Below is a small trained network, with its code and all its weights. Each question gives an input and a target symbol and asks what happens when units are switched off, that is, made to give their printed mean instead of their output.

import numpy as np


def w(rows, s, z=0):
    codes = np.array(rows[::2]) - 128.0
    scale = np.full(codes.shape[1], s)
    scale[-1] = z or s
    return codes * scale


def norm(h):
    return h / np.sqrt((h * h).mean(-1, keepdims=True) + 1e-5)


def f(y):
    return np.maximum(y, 0)


def softmax(a):
    e = np.exp(a - a.max(-1, keepdims=True))
    return e / e.sum(-1, keepdims=True)


def log_softmax(a):
    a = a - a.max(-1, keepdims=True)
    return a - np.log(np.exp(a).sum(-1, keepdims=True))


def net(x, mask):
    ids = ['ΔΘΛΞΦΩαβγζητψ'.index(c) for c in x.split()]
    T = len(ids)
    res = E[ids] + P[:T]
    r = norm(res)
    for j in range(3):
        rows = slice(4 * j, 4 * j + 4)
        q, k, v = (r @ M[0][rows].T for M in (Q, K, V))
        z = softmax(np.where(np.tri(T) > 0, q @ k.T / 4**0.5, -1e9)) @ v
        o = O[0][rows]
        res = res + np.where(mask[j], z, o[:, -1]) @ o[:, :-1]
    y = f(norm(res) @ A[0][:, :-1].T + A[0][:, -1])
    res = res + np.where(mask[3:11], y, B[0][:, -1]) @ B[0][:, :-1]
    return log_softmax(norm(res)[-1] @ U[:, :-1].T + U[:, -1])


Q, K, V, O, A, B = {}, {}, {}, {}, {}, {}
E = w([
[138,185,194,25,134,98,113],'Δ',
[98,162,66,170,25,96,129],'Θ',
[152,151,211,127,50,68,135],'Λ',
[246,109,140,72,175,62,160],'Ξ',
[179,198,111,128,84,152,43],'Φ',
[180,175,188,170,86,97,174],'Ω',
[147,67,178,116,63,46,90],'α',
[249,166,52,102,170,137,115],'β',
[110,214,96,151,48,145,86],'γ',
[110,129,112,100,39,93,44],'ζ',
[161,160,105,80,85,44,177],'η',
[17,111,152,125,53,99,166],'τ',
[120,159,59,104,40,87,85],'ψ',
],0.015)
P = w([
[184,122,147,47,11,207,182],'0',
[166,127,138,80,38,180,166],'1',
[159,139,138,91,59,157,156],'2',
[156,144,135,102,76,138,147],'3',
[145,152,137,109,89,125,136],'4',
[140,154,135,121,103,112,129],'5',
[136,160,132,132,113,102,123],'6',
[127,166,131,140,123,93,114],'7',
[123,170,133,151,136,87,108],'8',
[116,171,132,158,148,78,102],'9',
[108,178,129,165,160,70,96],'10',
[103,179,129,175,175,61,91],'11',
[92,179,125,189,186,50,90],'12',
[105,227,137,140,206,30,61],'13',
],0.011)
Q[0] = w([
[82,166,130,80,122,106,135],'h1',
[134,229,146,144,96,25,183],'h1',
[91,135,70,140,112,117,175],'h1',
[137,94,109,128,120,73,138],'h1',
[153,154,130,201,111,109,112],'h2',
[174,205,116,146,40,4,81],'h2',
[139,66,104,120,194,193,150],'h2',
[90,158,128,150,199,72,105],'h2',
[139,107,112,155,79,113,49],'h3',
[170,231,119,88,100,43,72],'h3',
[132,139,122,52,131,76,106],'h3',
[111,106,56,124,128,174,165],'h3',
],0.023)
K[0] = w([
[153,132,128,191,149,114,118],'h1',
[92,154,115,166,209,55,71],'h1',
[108,107,169,143,174,170,105],'h1',
[109,174,146,146,146,139,127],'h1',
[117,146,141,156,171,152,169],'h2',
[75,101,107,119,251,144,120],'h2',
[183,147,124,132,74,117,121],'h2',
[145,93,132,72,108,201,169],'h2',
[121,175,128,104,163,81,174],'h3',
[83,135,142,184,191,48,89],'h3',
[116,156,136,209,143,127,107],'h3',
[150,105,176,121,75,138,150],'h3',
],0.022)
V[0] = w([
[222,83,135,132,173,109,10],'h1',
[190,95,228,200,128,119,162],'h1',
[204,112,16,158,93,143,159],'h1',
[177,197,155,160,166,240,82],'h1',
[78,208,213,120,77,105,97],'h2',
[211,155,124,62,170,144,55],'h2',
[189,206,154,219,152,175,223],'h2',
[136,142,82,173,104,178,23],'h2',
[63,80,151,174,69,182,38],'h3',
[101,198,173,237,120,126,184],'h3',
[150,154,245,60,100,158,167],'h3',
[175,251,80,50,166,94,68],'h3',
],0.018)
O[0] = w([
[90,177,66,189,81,66,100,136],'h1',
[114,126,112,169,188,130,39,137],'h1',
[180,200,238,124,108,95,137,147],'h1',
[174,91,75,113,122,15,102,92],'h1',
[125,149,118,47,164,209,74,253],'h2',
[54,157,68,83,131,77,126,223],'h2',
[121,116,175,117,243,133,208,117],'h2',
[35,25,73,140,132,146,154,61],'h2',
[191,134,72,136,12,123,101,95],'h3',
[124,53,192,82,138,145,57,189],'h3',
[23,104,92,48,124,122,124,217],'h3',
[208,132,66,123,255,116,151,225],'h3',
],0.015,0.016)
A[0] = w([
[56,109,192,227,160,8,219,107],'n1',
[71,88,182,148,73,82,15,225],'n2',
[144,233,170,206,110,137,135,254],'n3',
[226,141,163,67,155,83,152,201],'n4',
[187,209,119,115,186,183,196,174],'n5',
[177,56,210,151,101,197,199,185],'n6',
[58,38,137,139,191,145,165,150],'n7',
[98,226,209,119,145,79,130,217],'n8',
],0.015,0.003)
B[0] = w([
[227,111,93,72,79,152,5,192],'n1',
[170,179,175,96,112,48,82,198],'n2',
[143,173,66,177,138,133,56,184],'n3',
[223,77,94,112,154,147,135,241],'n4',
[62,107,112,143,76,191,192,246],'n5',
[129,184,60,141,190,148,60,164],'n6',
[192,152,106,135,96,77,153,187],'n7',
[139,204,183,209,181,104,157,246],'n8',
],0.02,0.011)
U = w([
[137,209,83,39,162,142,120,216],'Δ',
[138,148,73,149,214,144,72,201],'Θ',
[106,84,208,63,207,86,66,62],'Λ',
[149,160,122,243,204,31,158,108],'Ξ',
[42,101,1,68,192,134,167,3],'Φ',
[110,111,175,137,226,162,214,103],'Ω',
[130,128,211,136,27,134,104,114],'α',
[184,117,53,106,122,14,160,89],'β',
[193,14,90,62,123,156,173,77],'γ',
[27,170,65,205,85,144,69,104],'ζ',
[166,135,113,151,104,184,224,126],'η',
[201,96,177,166,110,218,72,96],'τ',
[130,139,48,118,54,160,180,83],'ψ',
],0.0096,0.0073)

Each question gives the input, a string of symbols that net reads in full, and the target symbol t.
The units are the heads (4 rows each of Q, K, V and O) and the neurons (one row each of A and B). Each row of codes is followed by its name. A weight is (code - 128) times the scale printed after its matrix; where a second scale follows, it is the last column's (O, A, B and U).
mask holds one flag per unit, heads first, then neurons. A switched-off unit (its flag False) gives its mean, the last column of its rows in O or B, instead of its output. The means were averaged over made-up inputs and are rounded, as every weight is.
A unit's drop is (log p(t) with every unit on - log p(t) with that unit switched off) / (log p(t) with every unit on - log p(t) with every unit switched off).
The circuit of an input: a set's keep is (log p(t) with only the set's units on - log p(t) with every unit switched off) / (log p(t) with every unit on - log p(t) with every unit switched off). Starting from all 11 units, units are removed one at a time, each time the one whose removal leaves the highest keep (on an exact tie, the one counted first), for as long as the keep stays at least 0.8.
circuit, biggest first: the units of the circuit, biggest drop first
most important unit: the unit with the biggest drop
which heads matter: for each layer, one digit per head in row order, 1 if its drop is at least 0.15 and else 0, layers parted by /
drop when u is switched off: that unit's drop, to one decimal
input ψ α η Ω, target Ω: which heads matter	000
input τ Ω Ω β, target Λ: most important unit	h3
input ψ Ω α, target α: circuit, biggest first	[h3 h2]
input γ Δ α Λ Φ Λ Θ ζ Ω β Φ, target β: circuit, biggest first	[h2 h1]
input Δ Δ Δ ψ ζ Φ Ω α α ψ, target ζ: which heads matter	101
input τ η Ω Δ ψ α Ω, target ζ: circuit, biggest first	[h1 h3]
input γ Λ α β ζ η Φ Δ ψ α ψ Ξ η, target Ξ: which heads matter	010
input η ψ β β γ Θ γ τ Φ τ Ω ψ ψ, target τ: which heads matter	010
input Ω Φ Ω ψ α Ω Λ, target Λ: which heads matter	001
input γ α Δ β Ξ Φ ψ, target β: which heads matter	100
input Θ η Ω, target Ω: which heads matter	000
input Θ Δ Δ β, target Φ: which heads matter	001
input α Φ Φ, target Φ: which heads matter	010
input Ω Ω Ω Ω τ τ β Ω ψ Θ Φ α, target β: circuit, biggest first	[h1 h2]
input Θ Δ Θ, target Φ: circuit, biggest first	[h3 h1]
input Λ Δ η Ξ Θ Φ β, target β: most important unit	h2
input Φ Ω α Δ Ξ Ω ψ τ β, target α: which heads matter	001
input τ β α Ω Λ, target Λ: circuit, biggest first	[h3 h2]
input α Ω Ξ Φ Φ Ω, target β: drop when h1 is switched off	0.5
input α β Ω Δ α ψ τ ψ Ω, target τ: drop when h2 is switched off	0.5
input Φ γ Φ β Δ γ α Φ Λ α τ ψ Λ, target τ: drop when h2 is switched off	0.4
input Ω α β Ω Ω Φ Φ η Δ Λ, target Φ: most important unit	h1
